Below are the code and all the weights of a small trained network. Each question names an input and a class and asks about switching units off, where a switched-off unit gives its printed mean instead of its output.

import numpy as np


def w(rows, s, z=0):
    codes = np.array(rows[::2]) - 128.0
    scale = np.full(codes.shape[1], s)
    scale[-1] = z or s
    return codes * scale


def f(y):
    return np.maximum(y, 0)


def log_softmax(a):
    a = a - a.max(-1, keepdims=True)
    return a - np.log(np.exp(a).sum(-1, keepdims=True))


def net(x, mask):
    res = np.array(x, float).reshape(1, 7) / 4 @ E
    y = f(res @ A[0][:, :-1].T + A[0][:, -1])
    res = res + np.where(mask, y, B[0][:, -1]) @ B[0][:, :-1]
    return log_softmax(res[-1] @ U[:, :-1].T + U[:, -1])


A, B = {}, {}
E = w([
[49,208,233,147,102,145,134,82,210],'x0',
[192,165,141,167,212,213,63,64,136],'x1',
[117,141,115,123,141,133,131,130,125],'x2',
[150,160,230,52,191,83,172,92,2],'x3',
[104,150,147,249,118,130,121,173,31],'x4',
[108,150,104,123,154,135,133,133,123],'x5',
[114,77,176,98,142,200,107,197,134],'x6',
],0.0076)
A[0] = w([
[159,59,58,79,191,128,123,163,76,88],'N0',
[64,119,105,82,80,76,200,152,89,111],'N1',
[165,147,198,76,160,107,154,170,98,97],'N2',
[93,114,156,219,94,138,124,172,53,96],'N3',
[236,88,81,107,151,119,117,149,55,80],'N4',
[59,123,137,104,90,42,148,206,146,49],'N5',
[47,109,111,94,53,31,207,203,125,107],'N6',
[82,96,98,8,131,127,128,100,167,64],'N7',
[126,125,184,85,178,81,142,110,88,78],'N8',
[159,90,205,148,69,154,93,148,84,152],'N9',
[78,188,135,230,129,79,98,154,37,112],'N10',
[48,139,102,121,79,42,235,180,101,94],'N11',
[148,150,183,109,172,85,183,128,98,84],'N12',
[175,61,36,108,129,124,117,167,90,64],'N13',
[159,141,181,75,156,132,193,90,51,86],'N14',
[219,227,122,190,221,186,82,53,128,106],'N15',
[184,95,138,43,115,119,104,38,165,83],'N16',
[125,134,96,55,160,124,175,106,173,149],'N17',
[150,164,175,95,154,130,166,125,49,69],'N18',
[166,126,214,69,182,112,197,101,52,96],'N19',
[157,223,64,157,117,27,156,29,124,255],'N20',
[65,143,138,255,131,149,141,185,34,87],'N21',
[44,206,228,147,102,134,131,77,173,88],'N22',
[228,87,28,148,116,87,111,155,54,87],'N23',
[95,71,187,68,165,233,80,238,133,195],'N24',
[85,143,185,62,156,183,69,199,105,132],'N25',
],0.0063,0.0072)
B[0] = w([
[79,165,200,94,78,149,159,91,177,167],'N0',
[153,90,150,145,146,170,51,89,107,167],'N1',
[100,110,81,128,129,152,130,165,162,154],'N2',
[178,137,132,64,191,100,157,149,193,169],'N3',
[64,210,177,93,79,176,163,57,110,167],'N4',
[180,133,147,142,152,254,95,99,105,153],'N5',
[172,95,146,139,151,223,59,93,91,186],'N6',
[230,180,134,99,186,106,164,113,173,158],'N7',
[115,118,82,179,96,158,157,138,173,153],'N8',
[114,98,105,89,138,94,110,139,135,160],'N9',
[175,152,113,47,177,61,126,138,192,183],'N10',
[186,112,161,130,161,210,60,120,79,174],'N11',
[112,119,77,173,93,180,120,163,182,152],'N12',
[84,203,154,128,91,190,179,96,167,164],'N13',
[99,117,90,175,122,175,141,197,180,164],'N14',
[188,82,129,120,130,219,37,97,47,202],'N15',
[172,147,134,78,190,83,130,138,144,164],'N16',
[181,135,123,92,158,43,137,180,138,173],'N17',
[137,128,97,197,130,155,133,160,158,154],'N18',
[107,119,63,159,123,162,110,170,193,176],'N19',
[64,91,94,106,54,12,67,169,81,244],'N20',
[194,174,129,55,199,62,182,115,214,184],'N21',
[69,213,187,86,80,185,180,74,112,185],'N22',
[49,196,197,115,102,168,168,101,152,180],'N23',
[88,147,88,132,86,3,82,172,40,201],'N24',
[121,118,133,119,75,80,126,164,49,161],'N25',
],0.0067,0.011)
U = w([
[48,222,231,94,93,176,201,42,134,57],'0',
[239,76,157,133,170,220,60,70,45,79],'1',
[248,153,134,53,213,50,180,120,200,77],'2',
[89,93,18,244,93,171,131,177,255,107],'3',
[107,100,140,113,122,84,119,113,84,254],'4',
[109,103,129,113,127,86,123,116,86,235],'5',
[90,123,109,111,81,22,96,141,11,100],'6',
[132,23,162,233,153,62,244,69,61,65],'7',
],0.0089,0.0096)

Each question gives the input, the list of numbers given to net, and the class t.
The units are the neurons (one row each of A and B). Each row of codes is followed by its name. A weight is (code - 128) times the scale printed after its matrix; where a second scale follows, it is the last column's (A, B and U).
mask holds one flag per neuron, in row order. A switched-off neuron (its flag False) gives its mean, the last column of its row in B, instead of its output. The means were averaged over made-up inputs and are rounded, as every weight is.
A unit's drop is (log p(t) with every unit on - log p(t) with that unit switched off) / (log p(t) with every unit on - log p(t) with every unit switched off).
The circuit of an input: a set's keep is (log p(t) with only the set's units on - log p(t) with every unit switched off) / (log p(t) with every unit on - log p(t) with every unit switched off). Starting from the 12 units with the biggest drops (on a tie, the unit counted first), units are removed one at a time, each time the one whose removal leaves the highest keep (on an exact tie, the one counted first), for as long as the keep stays at least 0.8.
units of the circuit, in order: the units of the circuit, biggest drop first
unit that matters most: the unit with the biggest drop
top k neurons: the k neurons with the biggest drops, biggest first
drop when u is switched off: that unit's drop, to one decimal
input [-5,-7,5,4,7,3,-3], class 1: top 2 neurons : [N11 N6]
input [5,8,8,-8,0,-1,-8], class 1: top 2 neurons : [N15 N24]
input [-8,-8,-4,-1,2,-1,-2], class 0: units of the circuit, in order : [N23 N13]
input [6,3,-6,1,-7,-3,8], class 6: unit that matters most : N24
input [-1,-4,2,-2,7,-2,-6], class 2: units of the circuit, in order : [N21 N10]
input [-4,2,-7,-5,8,4,4], class 2: units of the circuit, in order : [N21 N3]
input [7,8,5,-4,6,0,-1], class 1: top 2 neurons : [N15 N23]
input [6,5,7,-4,4,3,-7], class 4: units of the circuit, in order : [N20 N15]
input [-7,4,-3,8,7,-4,-7], class 3: top 4 neurons : [N19 N14 N18 N12]
input [0,-7,-5,-5,-7,-3,1], class 1: units of the circuit, in order : [N6 N5 N11]
input [-4,-8,-7,-5,-5,-8,-5], class 1: units of the circuit, in order : [N6 N11]
input [-5,3,3,-2,5,3,-4], class 0: units of the circuit, in order : [N23 N4]
input [-3,3,7,-5,7,-1,8], class 6: top 3 neurons : [N24 N25 N7]
input [3,-2,-3,4,1,-1,2], class 3: unit that matters most : N19
input [-8,8,1,3,-6,-7,-2], class 0: units of the circuit, in order : [N4 N23]
input [2,-5,8,-6,-2,0,8], class 4: units of the circuit, in order : [N24 N19]
input [-5,-3,4,-5,-4,0,-1], class 0: top 3 neurons : [N13 N23 N0]
input [-7,7,1,1,-4,0,3], class 0: units of the circuit, in order : [N4 N0]
input [7,5,-4,-7,-1,3,3], class 0: top 2 neurons : [N22 N20]
input [-8,-6,3,-5,-8,-5,3], class 0: unit that matters most : N13
input [-1,-7,-5,-6,8,-2,-6], class 2: top 4 neurons : [N21 N10 N3 N15]
input [3,6,-2,-5,-1,-3,1], class 1: top 2 neurons : [N15 N20]
input [0,8,-8,-7,1,2,6], class 1: top 2 neurons : [N15 N20]
input [-1,-2,1,7,-6,-6,-6], class 3: top 2 neurons : [N19 N14]
input [6,-3,-2,3,8,-8,8], class 2: top 2 neurons : [N21 N3]
input [3,6,-2,8,5,-6,6], class 3: drop when N14 is switched off : 0.2
input [-8,-7,1,1,0,7,-7], class 0: unit that matters most : N23
